Q291: [ 20  21 -19   1 -27   3 -24 -19  11 -12  -8  11  21  15  39   4  -9  11
 -11   0]
Q689: [-12   8  14   1   6  -1 -19  -1  -4 -13   2  -1  -4  31   5  -3  35   8
   7  -4]
Q337: [ -8   3  21  -3  -5   7   7  17  -8  -8  -1  -8   3 -18  52  -4   2  -7
  21   1]
Q240: [-19   7  21   1 -27   3 -24 -19  11 -12  -8  11  21  15  39  -4 -27  -8
  13  13]
Q573: [  7   7   3 -19 -27   3 -24 -19 -19   7   7  11  21  15  39  -4 -19   8
   7  -4]
asked: [ 20  21 -19] | Q291
all Q573: [-4] | 16 20
all Q573: [7] | 1 2 10 11 19
all Q337: [21] | 3 19
all Q689: [2] | 11

Q934: [13 -6 -4 -4]
Q94: [13  1 -8  7]
Q635: [  2  -5 -45   0]
Q914: [-12   5  12 -18]
Q877: [  4 -14   2  22]
Q177: [-3 -6 -4 -4]
Q344: [ 8 -2 -4  7]
Q338: [ 13   1  -8 -21]
Q418: [-11  -5   7  11]
Q441: [-17  -2  -4   7]
Q166: [-13  -3  12  -3]
asked: [  4 -14   2] | Q877
all Q166: [-3] | 2 4
all Q166: [12] | 3

Q410: [-20  -9  -1   0   0   2  -3]
Q821: [0 7 0 3 0 0 8]
Q299: [ 5  7  4 -4  0  0 -2]
Q640: [  8  22   1  -4  -1  -1 -14]
Q659: [-25  -5   4   1  -3   3 -17]
Q2: [-13  -3   0   0   1  -1 -41]
Q836: [ 1 23  2 -1  0  0 -4]
Q857: [ 0  0  2 -1  0  0  9]
Q590: [  4 -27   6   0  -3   1   2]
Q446: [-25   0  -1  -9  -3   0  17]
Q93: [-4  9  0  2  2  1 35]
asked: [-9 -1  0] | Q410
all Q821: [7] | 2
asked: [-13  -3   0   0   1  -1 -41] | Q2

Q22: [-42 -32  12  -5 -12   4   2  -5  11   9  20   8  -1  -5  12 -10  -9 -13
 -42   5  -7  -9  11  35  -9  24   8  -3  14 -24   3  12 -36 -26  25   7
   0  26   9  -1  24  -4   2  20  -1 -20 -22  -1   6  28  23 -28  14   9
 -11   8 -12  -9]
Q820: [-53 -32  15  -3 -23  -6  -5   1  14   9  28  12  19 -17  -1  -6   2  13
 -44  18 -11   6  12  33 -14  17   5  -3  10 -39   3  21 -36 -24  32  12
  -5  31   1  13  34 -15  -2   8  11   1  -7   5  17  34  13 -25  11   5
 -13  -4 -12 -13]
Q935: [-30 -26  12  11 -10  22   2   0  10  27  16   8   5   9   8 -29  -8  -9
 -21   3  11  18 -16  35  -6  -2   3  -1  -6 -22  -1  13 -15   3  23  24
  -4  33   7  -9  -5 -11   3   2   9   6  -3  -3   3  -3  42 -28   7  12
  -2 -11  -4  -1]
Q115: [ 12 -10  -9 -11  -2  12  -2   5  24  30  12  19 -12  11   7 -23 -23  -2
 -40  12  17   7  -5  22  -4   1   4  -4 -14 -18  16 -10 -15   6  37  16
 -23  29  -4  -6  -3 -13 -12 -11  10  12   8  -7   5  -5  38 -24  -3  21
  -8  -7  -6  -1]
all Q820: [13] | 18 40 51
asked: [  2  20  -1 -20 -22] | Q22
asked: [ 12 -10  -9 -13] | Q22
asked: [ 5 17 34] | Q820

Q286: [  1  -1   2   3 -16 -42  26 -34  22  -1  14  10   2  35]
Q406: [ 36   0   2  -5  -5  53  -3  34 -56  22   4 -19 -19 -47]
Q387: [  1   0   2  -5  -5  53  -3  34 -56  22   7 -22   9 -25]
Q202: [ -1   1 -34 -15   3   2 -16 -24  -4 -20 -37  -3   9  23]
asked: [ 26 -34  22  -1] | Q286
all Q286: [35] | 14

Q357: [ 35   4 -20  -8  -6   3]
Q512: [-45  -3  25  10   8   9]
Q643: [-45  -5  25  10   8  -1]
Q343: [-45  -5  10  10  25  25]
Q269: [-7 25  9  4  3 -1]
asked: [-5 25] | Q643
all Q343: [10] | 3 4
all Q269: [-1] | 6

Q830: [  4  32  32  45  32  49  49 -56  32]
Q587: [ -3  -2  23  -3 -17 -21  16  -3  23]
Q123: [ 48  48  -7  31  32  48  45 -56  45]
asked: [-3 -2 23] | Q587
all Q587: [-3] | 1 4 8
all Q123: [48] | 1 2 6
asked: [ 48  -7  31  32  48  45 -56  45] | Q123
all Q830: [32] | 2 3 5 9
all Q587: [16] | 7

Q800: [ -8  -7 -35  -8]
Q579: [ -9  31 -35  31]
Q907: [-7 -7 -7 -7]
asked: [-9 31] | Q579
all Q800: [-8] | 1 4
all Q907: [-7] | 1 2 3 4
asked: [-7 -7 -7 -7] | Q907
all Q579: [31] | 2 4
asked: [ -8  -7 -35] | Q800

Q161: [ 9 -5 13 11 15 -7  1  2  9  1  2 12]
Q950: [-10   3  -2  -2 -10   2   3  -2  -2  -7  -2  -3]
Q39: [-11   2 -33  31  17 -27  -2  13   2   9  28   4]
Q42: [-16   8   9  -5  -4  19  -6  -7   3   3 -17  -2]
Q425: [ 9  8  9 -5 -4 19 -6 -7  3  3 -1 11]
Q610: [  9   8   9  -5  -4  19 -23  13  16 -25 -19  38]
Q79: [  9 -17   9  -5  -4  -5  -6  -7   3   3 -17  12]
all Q79: [-17] | 2 11
asked: [-16   8   9  -5  -4  19  -6  -7   3   3 -17  -2] | Q42
asked: [-5 -4 -5 -6 -7  3] | Q79
all Q950: [-2] | 3 4 8 9 11
asked: [-2 -2 -7 -2 -3] | Q950

Q72: [-11 -22 -11   5  -2 -18  -9 -18  18]
Q629: [  8 -14   9   8   6   8   6 -17 -14]
Q889: [ -4 -17 -10  -3 -11  -7  23  17 -15]
all Q629: [8] | 1 4 6
all Q72: [-11] | 1 3
all Q72: [-22] | 2
asked: [ -3 -11  -7  23  17 -15] | Q889
all Q72: [-18] | 6 8
asked: [-14   9   8   6   8   6 -17] | Q629
asked: [-10  -3 -11] | Q889

Q458: [  8 -19 -25 -43   2  -9  25  13 -23  33  -1  -5 -22 -20   8 -23   6  44
   3  13  13  -3  25 -21  -6  -8 -33  35   7]
Q534: [  4   4  -2  -1   4  -9   5   0  -6  -4  -3  -4  -2 -12  -2  27  -5   7
   5   3   9 -11   4  -8   1   7   0   6   1]
Q892: [  0  -1 -12 -17   1  -1  10   4  26  11  -3  -3  -2  -7  11   1   6  26
  12  11  -3  11  -1  -8  -1  -3  -8   6   1]
all Q892: [11] | 10 15 20 22
asked: [ 1 -1 10  4 26 11 -3 -3 -2 -7 11] | Q892
all Q892: [26] | 9 18
all Q534: [7] | 18 26

Q971: [ 49 -40 -22  23  24  24 -41  23]
Q413: [-18  -3   2 -18  13 -11  50 -36]
Q146: [ 16   0 -21   7  19 -26 -10 -39]
Q675: [ 13  29 -21  -3   4  22  -1  21]
all Q971: [23] | 4 8
all Q971: [-22] | 3
asked: [-21  -3] | Q675
all Q971: [-41] | 7

